[[58 27 43 68  7 85 13]
 [38 15 38 43 24 50 24]
 [45 35 35 41 15 32 28]] -> 15

[[-502 -631 -315 -360  310 -540]
 [ -47  487 -285  648 -502  443]
 [-322 -562 -315 -630  257 -307]] -> 487

[[564 594 508 547 356 203 277]
 [406 533 537 786 291 502 445]
 [656 612 276 284 650 523 647]] -> 533

[[ 717 -395 -351  974]
 [ 994 -518 -962   34]
 [ 168  298  389  188]] -> -518

[[711 799 691 597]
 [ 19 582 881 204]
 [536 611 528 659]] -> 582

[[225 182 173  57 177]
 [137 177 128 101 105]
 [241 156 179  54 184]] -> 177
---
[ 31 -48  22 -10  17]: 22

[[  2   2   6  -6  -1]
 [-32 -25 -44  -6 -44]
 [ 14   2   8   0   5]]: -44

[-13  31  13  -1  17 -38 -39]: -1

[[ -6 -10   5  40  -4  -4   8]
 [ 10   4 -12 -50 -17   7  -1]
 [-15  -5  -2  19   0   2  -1]]: -50

[-50 -28   9  50  -3   6  28]: 50

[[ -4   5   8  10 -21]
 [ -1  12  10  -4 -25]
 [ -1  23   8 -45   9]]: 10

[[ 30  43 -25 -45 -17  19  25]
 [-25  -7  41  -7   2  37 -15]
 [-35   1  -9  42  32  13   7]]: -7
---
[[6, 47, -49, 16, -14],
 [-18, 3, -30, 1, 47]] -> 47

[[-17, 6, 13, 8, -4, -2],
 [-24, -6, -22, -16, 11, -39]] -> -39

[[6, -1, -14, 7, -36, 5],
 [23, 45, -1, -34, 7, -28]] -> -28

[[-15, 17, 17, -2],
 [44, -26, -37, 24]] -> 24

[[35, 13, 18, 16, 26, 9],
 [49, 15, 31, 24, 35, 12]] -> 12

[[52, 44, -27, 46, 7, 33, -11],
 [7, 13, -5, -53, 47, -31, 38]] -> 38

[[8, 4, -9, 4, -9, -4, -1],
 [21, -43, 10, -47, -3, -43, -52]] -> -52
---
[[-33 -43   1 -22]
 [ 32  38 -30  18]
 [ 15  31  18  28]] 18

[[-13   8  27  14 -11  -8 -26]
 [-10  12  36  20   0   4  -7]
 [ -2  19  53  11  23 -11  35]] -11

[[ 20 -22 -29 -42]
 [ 33   0  -8  -1]
 [  0  21   2   0]] 2

[[-50 -19  29  46  -9]
 [-45  -8  26  33  -5]
 [-44  -7  28  31  -5]] 31

[[ -4  -7  27 -31 -29 -35]
 [ -1  16   3 -41   4  30]
 [ 27  40  -8 -25   9  -5]] 9

[[  2  -3 -18 -12  25  -9 -10]
 [ -1   2   8   6  -9  14 -31]
 [  8  10  12  27 -19  20 -40]] 20
---
[[5295, 5184, 5935, 7436, 7195],
 [6605, 7079, 9590, 2272, 9720],
 [1322, 4432, 7079, 8597, 6943]] -> 9720

[[94, 136, 113, 34, 4, 197],
 [75, 126, 121, 54, 48, 106]] -> 106

[[-386, 712, -108, -678, 77, -38, 112],
 [-241, 384, 927, 564, 77, 163, -55],
 [629, 139, 612, 326, 53, 364, 112]] -> -55

[[189, 293, -467, -781, -271, -382],
 [196, 369, 316, 450, 526, 421]] -> 421

[[7, 4, 8, 7, 8, 6],
 [2, 5, 6, 4, 4, 6],
 [4, 5, 4, 4, 3, 6]] -> 6

[[-22, 9, -44, 15, 8, 39, -23],
 [-2, -5, -6, 7, 0, -21, 20]] -> 20

[[416, 774, 229, 627],
 [837, 923, 774, 544],
 [536, 476, 653, 320]] -> 544

[[2934, 4937, 2546, 6925, 1775, 3702],
 [6417, 6627, 4535, 4285, 8692, 9181]] -> 9181
---
array([2454, 8928, 6575, 4039])
6575

array([[57, 44, 45, 39, 43],
       [16, 58, 81, 40, 47],
       [66, 42, 39, 43, 40]])
43

array([[6, 1, 8, 3, 6, 3, 2],
       [4, 3, 2, 7, 5, 2, 7]])
2

array([[ -18, -382, -788, -369,  964],
       [-654, -332,   72, -819,  -88]])
-819

array([264, 190, 937, 764])
937

array([[-21, -31, -11, -15],
       [ 36,  12, -14, -37],
       [ 37, -28,  29, -32]])
29

array([[-580, -981, -848,   49],
       [-710,    6, -379, -396],
       [-747, -578,  888, -986]])
888

array([-794,  398,  290, -446,  788])
-446

array([1398, 4787, 9036, 8394, 4650, 3291])
4650

array([8, 4, 2, 4, 0, 3])
0
---
[[ 11  10   5   6   8 -52]
 [  5  28  13  -8 -19  -5]
 [ 13  18  -6   3 -23  -4]] ans = 8

[-34  34 -42  39] ans = -42

[[ -7 -33  20  21 -22  38  17]
 [-16  -2   0  39 -21  20  37]] ans = 38

[[ 20 -32  30 -29]
 [-29 -17  40   5]
 [ 43 -18 -38  20]] ans = 30

[[ 19  -9 -21  -4 -37]
 [-30  -9 -11 -23 -17]
 [ 20  -9 -20  -3 -38]] ans = -4

[[ 10 -30  -1  22 -22  16   0]
 [-13  38  -7  -4  31 -15  13]] ans = 16

[[-19  -4   1 -12  -3  -3]
 [-28  40  -4  39  -6  -6]] ans = -3

[-10   8   4  45  33  16 -23] ans = 16
---
[-107.66  164.24  116.42    6.48] ans = 6.48
[-0.015 -0.118  0.031  0.107  0.048] ans = 0.048
[ 0.121  1.831 -1.466 -0.069  0.355 -0.545] ans = -0.545
[ 14.628  -4.122  -3.827 -17.152] ans = -17.152
[ 0.091  0.014 -0.005 -0.093] ans = -0.093
[ 121.2  -52.2  -50.9  -30.9 -171.1   -3.9] ans = -3.9
[-0.004 -0.088 -0.098 -0.132  0.009  0.105 -0.014] ans = -0.014
---
[[-26   5  -5 -42  13   5  -1]
 [ 11  21 -17  -1  34  -5 -12]
 [ 19 -12  -2  31  12 -34  14]] -5

[[  1  17 -39  -5   0  -2]
 [ -1  -5 -23   8   1  -1]
 [  0 -16 -14 -11  -1   0]] 1

[[-21 -32 -10 -36 -46  26 -37]
 [ -9  31  41  25  30  24 -45]
 [-48 -38  36  28  43  23 -20]] 24

[[-3 -7 11 41]
 [-2 -9 11 42]
 [-3 -8 11 42]] 11

[[ -2   6   6  -3]
 [-33  47  37 -21]
 [-12   7  -7 -10]] 37

[[  3 -13  36  53  14 -46 -22]
 [ -7  29   0  32 -17 -36  -7]
 [-18  37  13   4 -33   2   9]] -36

[[  6  16 -47   2 -13 -23  23]
 [  6  11 -22  -9 -14   8  18]
 [ 16 -31  -3   4  -1   3 -19]] 8
---
[ 22  31  -7   6 -13 -52]
-7

[[ 11   8 -40   5 -12  30]
 [ -2  19 -29   1  -5  22]]
-29

[ -9 -37  15  10  22  -1]
15

[ 40 -21  16   3  23  43]
16

[ 51  16  25  -3 -13   9]
25

[-34  43 -15 -20  48  25]
-15

[[-29  22  26 -10 -25 -29]
 [ 39  33 -26   9   1  12]]
-26
